Below is a small trained network, with its code and all its weights. Each question gives an input and a class and asks what happens when units are switched off, that is, made to give their printed mean instead of their output.

import numpy as np


def w(rows, s, z=0):
    codes = np.array(rows[::2]) - 128.0
    scale = np.full(codes.shape[1], s)
    scale[-1] = z or s
    return codes * scale


def norm(h):
    return h / np.sqrt((h * h).mean(-1, keepdims=True) + 1e-5)


def f(y):
    return y / 2 * (1 + np.tanh(0.7978845608 * (y + 0.044715 * y**3)))


def log_softmax(a):
    a = a - a.max(-1, keepdims=True)
    return a - np.log(np.exp(a).sum(-1, keepdims=True))


def net(x, mask):
    res = np.array(x, float).reshape(1, 8) / 4 @ E
    u = 0
    for l in range(3):
        y = f(norm(res) @ A[l][:, :-1].T + A[l][:, -1])
        res = res + np.where(mask[u : u + 8], y, B[l][:, -1]) @ B[l][:, :-1]
        u += 8
    return log_softmax(norm(res)[-1] @ U[:, :-1].T + U[:, -1])


A, B = {}, {}
E = w([
[132,144,114,150,136,103,103,153],'x0',
[2,131,175,149,160,190,79,156],'x1',
[126,147,131,149,103,129,127,124],'x2',
[145,142,139,102,133,153,138,139],'x3',
[134,131,124,123,134,136,126,134],'x4',
[72,220,96,25,131,42,129,50],'x5',
[145,147,128,107,141,143,133,154],'x6',
[120,161,180,210,195,94,194,88],'x7',
],0.0096)
A[0] = w([
[3,160,143,117,57,205,42,183,78],'L0N0',
[53,204,90,73,188,102,181,95,30],'L0N1',
[148,41,109,171,175,148,175,179,151],'L0N2',
[189,90,133,116,114,45,185,118,68],'L0N3',
[251,106,76,95,67,68,160,128,79],'L0N4',
[111,81,181,171,85,92,151,207,253],'L0N5',
[157,4,73,145,98,220,145,207,195],'L0N6',
[64,141,48,5,99,78,83,74,131],'L0N7',
],0.0069,0.0043)
B[0] = w([
[126,79,34,115,141,109,199,157,208],'L0N0',
[131,130,255,124,126,132,121,76,192],'L0N1',
[153,166,192,147,110,68,79,103,195],'L0N2',
[127,91,80,149,136,131,141,112,160],'L0N3',
[76,47,44,161,85,116,203,145,206],'L0N4',
[128,181,161,127,127,139,73,104,207],'L0N5',
[118,94,156,118,87,132,52,84,252],'L0N6',
[156,137,202,120,95,124,37,124,253],'L0N7',
],0.01,0.0068)
A[1] = w([
[113,97,123,171,97,116,111,67,253],'L1N0',
[30,151,116,107,165,187,130,133,84],'L1N1',
[156,47,128,172,101,137,100,152,64],'L1N2',
[32,129,161,115,212,139,75,123,128],'L1N3',
[115,158,162,202,254,126,200,101,144],'L1N4',
[145,70,143,203,149,183,103,139,38],'L1N5',
[121,125,187,132,115,116,102,102,156],'L1N6',
[12,127,135,147,190,190,125,179,85],'L1N7',
],0.0099,0.0063)
B[1] = w([
[87,145,68,85,200,182,121,153,255],'L1N0',
[135,44,70,164,82,79,220,89,149],'L1N1',
[123,209,182,121,192,89,158,138,171],'L1N2',
[205,116,51,156,29,96,155,86,203],'L1N3',
[62,164,79,12,190,254,131,222,193],'L1N4',
[165,138,227,154,75,3,225,109,155],'L1N5',
[153,141,114,120,173,113,90,85,208],'L1N6',
[169,23,75,150,177,98,249,123,165],'L1N7',
],0.0086,0.0098)
A[2] = w([
[101,222,162,141,244,210,186,121,40],'L2N0',
[20,109,136,109,150,116,140,146,39],'L2N1',
[67,198,130,21,127,25,157,30,42],'L2N2',
[145,178,72,29,109,57,153,39,67],'L2N3',
[125,42,31,166,137,113,254,93,177],'L2N4',
[130,154,113,49,191,203,49,105,254],'L2N5',
[134,224,155,13,156,46,126,102,29],'L2N6',
[174,66,244,239,136,153,77,122,56],'L2N7',
],0.0079,0.0045)
B[2] = w([
[105,121,98,76,90,184,65,161,172],'L2N0',
[140,109,83,97,117,118,172,126,124],'L2N1',
[129,58,248,176,139,62,118,91,192],'L2N2',
[149,51,158,157,180,145,148,175,192],'L2N3',
[146,114,45,100,145,57,172,116,227],'L2N4',
[92,200,59,192,106,165,75,88,255],'L2N5',
[77,171,182,174,100,181,144,108,177],'L2N6',
[112,191,202,163,89,67,125,82,175],'L2N7',
],0.012,0.01)
U = w([
[141,172,248,190,107,77,97,71,20],'0',
[170,97,87,145,147,70,199,113,19],'1',
[82,158,117,62,126,179,70,171,81],'2',
[124,176,117,153,140,98,122,87,254],'3',
],0.011,0.0045)

Each question gives the input, the list of numbers given to net, and the class t.
The units are the neurons (one row each of A and B). Each row of codes is followed by its name. A weight is (code - 128) times the scale printed after its matrix; where a second scale follows, it is the last column's (A, B and U).
mask holds one flag per neuron, layer by layer. A switched-off neuron (its flag False) gives its mean, the last column of its row in B, instead of its output. The means were averaged over made-up inputs and are rounded, as every weight is.
A unit's drop is (log p(t) with every unit on - log p(t) with that unit switched off) / (log p(t) with every unit on - log p(t) with every unit switched off).
The circuit of an input: a set's keep is (log p(t) with only the set's units on - log p(t) with every unit switched off) / (log p(t) with every unit on - log p(t) with every unit switched off). Starting from the 12 units with the biggest drops (on a tie, the unit counted first), units are removed one at a time, each time the one whose removal leaves the highest keep (on an exact tie, the one counted first), for as long as the keep stays at least 0.8.
units of the circuit, in order: the units of the circuit, biggest drop first
most important unit: the unit with the biggest drop
k most important neurons: the k neurons with the biggest drops, biggest first
k most important neurons of layer l: the k neurons of layer l with the biggest drops, biggest first
drop when u is switched off: that unit's drop, to one decimal
input [-2,4,-4,4,-5,-4,-8,7], class 2: most important unit : L1N4
input [5,6,-4,-1,-6,-2,7,6], class 1: 2 most important neurons : [L1N7 L1N3]
input [2,0,0,-8,5,-7,-8,8], class 2: 3 most important neurons : [L1N4 L0N7 L2N0]
input [-7,5,-5,-1,-2,6,-5,4], class 0: 3 most important neurons : [L0N1 L2N2 L1N3]
input [-4,8,-2,1,1,-8,5,2], class 0: 3 most important neurons : [L0N6 L0N2 L2N7]
input [0,6,-4,-3,6,-3,-6,5], class 1: 2 most important neurons : [L1N7 L1N3]
input [-5,-2,-1,-7,-7,4,-7,1], class 0: 2 most important neurons : [L2N2 L1N4]
input [6,2,8,0,-6,-6,-7,8], class 2: 2 most important neurons of layer 0 : [L0N7 L0N6]
input [-1,-5,5,8,-6,2,-1,-5], class 1: 2 most important neurons : [L0N4 L1N4]
input [7,7,6,0,0,-3,-8,-6], class 1: 2 most important neurons of layer 0 : [L0N0 L0N7]
input [2,-8,8,-1,3,5,7,-2], class 1: drop when L0N4 is switched off : 1.9
input [2,8,-5,3,4,4,-1,8], class 1: drop when L1N7 is switched off : 0.6
input [4,2,3,8,-3,2,-1,7], class 2: drop when L1N4 is switched off : 0.3
input [-2,-1,2,7,-6,4,1,6], class 2: drop when L1N1 is switched off : 0.0
input [1,0,2,-8,-6,8,2,-7], class 0: units of the circuit, in order : [L2N2]
input [6,5,-5,5,-1,4,-6,7], class 2: 2 most important neurons of layer 0 : [L0N1 L0N4]
